Below are the code and all the weights of a small trained network. Each question names an input and a class and asks about switching units off, where a switched-off unit gives its printed mean instead of its output.

import numpy as np


def w(rows, s, z=0):
    codes = np.array(rows[::2]) - 128.0
    scale = np.full(codes.shape[1], s)
    scale[-1] = z or s
    return codes * scale


def norm(h):
    return h / np.sqrt((h * h).mean(-1, keepdims=True) + 1e-5)


def f(y):
    return np.maximum(y, 0)


def log_softmax(a):
    a = a - a.max(-1, keepdims=True)
    return a - np.log(np.exp(a).sum(-1, keepdims=True))


def net(x, mask):
    res = np.array(x, float).reshape(1, 7) / 4 @ E
    u = 0
    for l in range(2):
        y = f(norm(res) @ A[l][:, :-1].T + A[l][:, -1])
        res = res + np.where(mask[u : u + 8], y, B[l][:, -1]) @ B[l][:, :-1]
        u += 8
    return log_softmax(norm(res)[-1] @ U[:, :-1].T + U[:, -1])


A, B = {}, {}
E = w([
[83,31,134,196,132],'x0',
[138,100,121,212,180],'x1',
[149,111,146,170,145],'x2',
[254,172,164,86,74],'x3',
[144,91,105,61,81],'x4',
[158,186,53,252,74],'x5',
[190,104,29,128,189],'x6',
],0.0087)
A[0] = w([
[215,139,136,12,164,81],'L0N0',
[217,136,125,154,113,43],'L0N1',
[220,199,190,177,140,77],'L0N2',
[55,180,123,181,118,2],'L0N3',
[11,142,105,198,168,14],'L0N4',
[111,212,119,109,48,127],'L0N5',
[203,63,159,98,165,22],'L0N6',
[164,165,134,137,117,84],'L0N7',
],0.012,0.0026)
B[0] = w([
[2,155,65,71,103,253],'L0N0',
[142,118,147,126,49,187],'L0N1',
[188,69,157,107,48,220],'L0N2',
[142,89,93,227,198,180],'L0N3',
[140,78,207,159,174,222],'L0N4',
[165,47,155,62,200,221],'L0N5',
[55,69,72,145,215,189],'L0N6',
[178,115,140,172,112,166],'L0N7',
],0.0091,0.0068)
A[1] = w([
[10,121,189,137,96,181],'L1N0',
[139,75,147,151,167,102],'L1N1',
[109,116,165,91,71,229],'L1N2',
[171,113,59,163,82,100],'L1N3',
[75,159,132,174,177,78],'L1N4',
[83,116,156,191,149,2],'L1N5',
[151,104,51,178,99,95],'L1N6',
[168,134,185,44,153,177],'L1N7',
],0.014,0.0042)
B[1] = w([
[240,31,68,191,108,255],'L1N0',
[149,71,163,67,235,221],'L1N1',
[164,101,90,229,24,249],'L1N2',
[207,203,58,130,119,183],'L1N3',
[9,91,213,163,228,181],'L1N4',
[119,136,218,132,187,189],'L1N5',
[206,211,46,89,199,184],'L1N6',
[95,23,1,108,22,234],'L1N7',
],0.007,0.0076)
U = w([
[115,63,170,185,248,184],'0',
[68,145,82,22,118,102],'1',
[194,104,117,124,61,192],'2',
[201,200,89,174,181,3],'3',
],0.016,0.0055)

Each question gives the input, the list of numbers given to net, and the class t.
The units are the neurons (one row each of A and B). Each row of codes is followed by its name. A weight is (code - 128) times the scale printed after its matrix; where a second scale follows, it is the last column's (A, B and U).
mask holds one flag per neuron, layer by layer. A switched-off neuron (its flag False) gives its mean, the last column of its row in B, instead of its output. The means were averaged over made-up inputs and are rounded, as every weight is.
A unit's drop is (log p(t) with every unit on - log p(t) with that unit switched off) / (log p(t) with every unit on - log p(t) with every unit switched off).
The circuit of an input: a set's keep is (log p(t) with only the set's units on - log p(t) with every unit switched off) / (log p(t) with every unit on - log p(t) with every unit switched off). Starting from the 12 units with the biggest drops (on a tie, the unit counted first), units are removed one at a time, each time the one whose removal leaves the highest keep (on an exact tie, the one counted first), for as long as the keep stays at least 0.8.
circuit, biggest first: the units of the circuit, biggest drop first
most important unit: the unit with the biggest drop
k most important neurons: the k neurons with the biggest drops, biggest first
k most important neurons of layer l: the k neurons of layer l with the biggest drops, biggest first
drop of u: that unit's drop, to one decimal
input [-7,4,6,4,0,-8,8], class 1: circuit, biggest first -> (L0N0)
input [8,-2,2,6,4,-5,3], class 1: 4 most important neurons -> (L0N0, L0N6, L0N4, L0N3)
input [-1,-6,7,-4,2,-7,-4], class 2: circuit, biggest first -> (L1N0, L1N2, L0N5)
input [-2,-7,-8,7,6,7,8], class 1: 3 most important neurons -> (L0N0, L1N0, L0N4)
input [-3,0,-7,-3,5,6,7], class 3: 2 most important neurons of layer 1 -> (L1N7, L1N6)
input [-7,-3,5,-4,0,0,-2], class 1: 2 most important neurons of layer 0 -> (L0N5, L0N4)
input [-6,-6,-2,1,-2,1,8], class 1: 2 most important neurons -> (L0N0, L1N0)
input [-7,5,-6,-3,7,4,2], class 1: 2 most important neurons of layer 1 -> (L1N0, L1N2)
input [5,-4,8,1,-3,-6,-7], class 2: 2 most important neurons of layer 0 -> (L0N3, L0N4)
input [0,-7,-7,-3,-4,2,-4], class 0: drop of L0N3 -> 0.4
input [-8,4,0,-3,3,-1,7], class 1: drop of L0N0 -> 0.2
input [3,4,8,4,-2,-1,-3], class 2: drop of L0N6 -> -0.1
input [-3,1,-3,-5,3,5,-1], class 0: drop of L1N5 -> 0.0
input [-5,-1,2,-2,-2,2,-5], class 0: most important unit -> L0N3
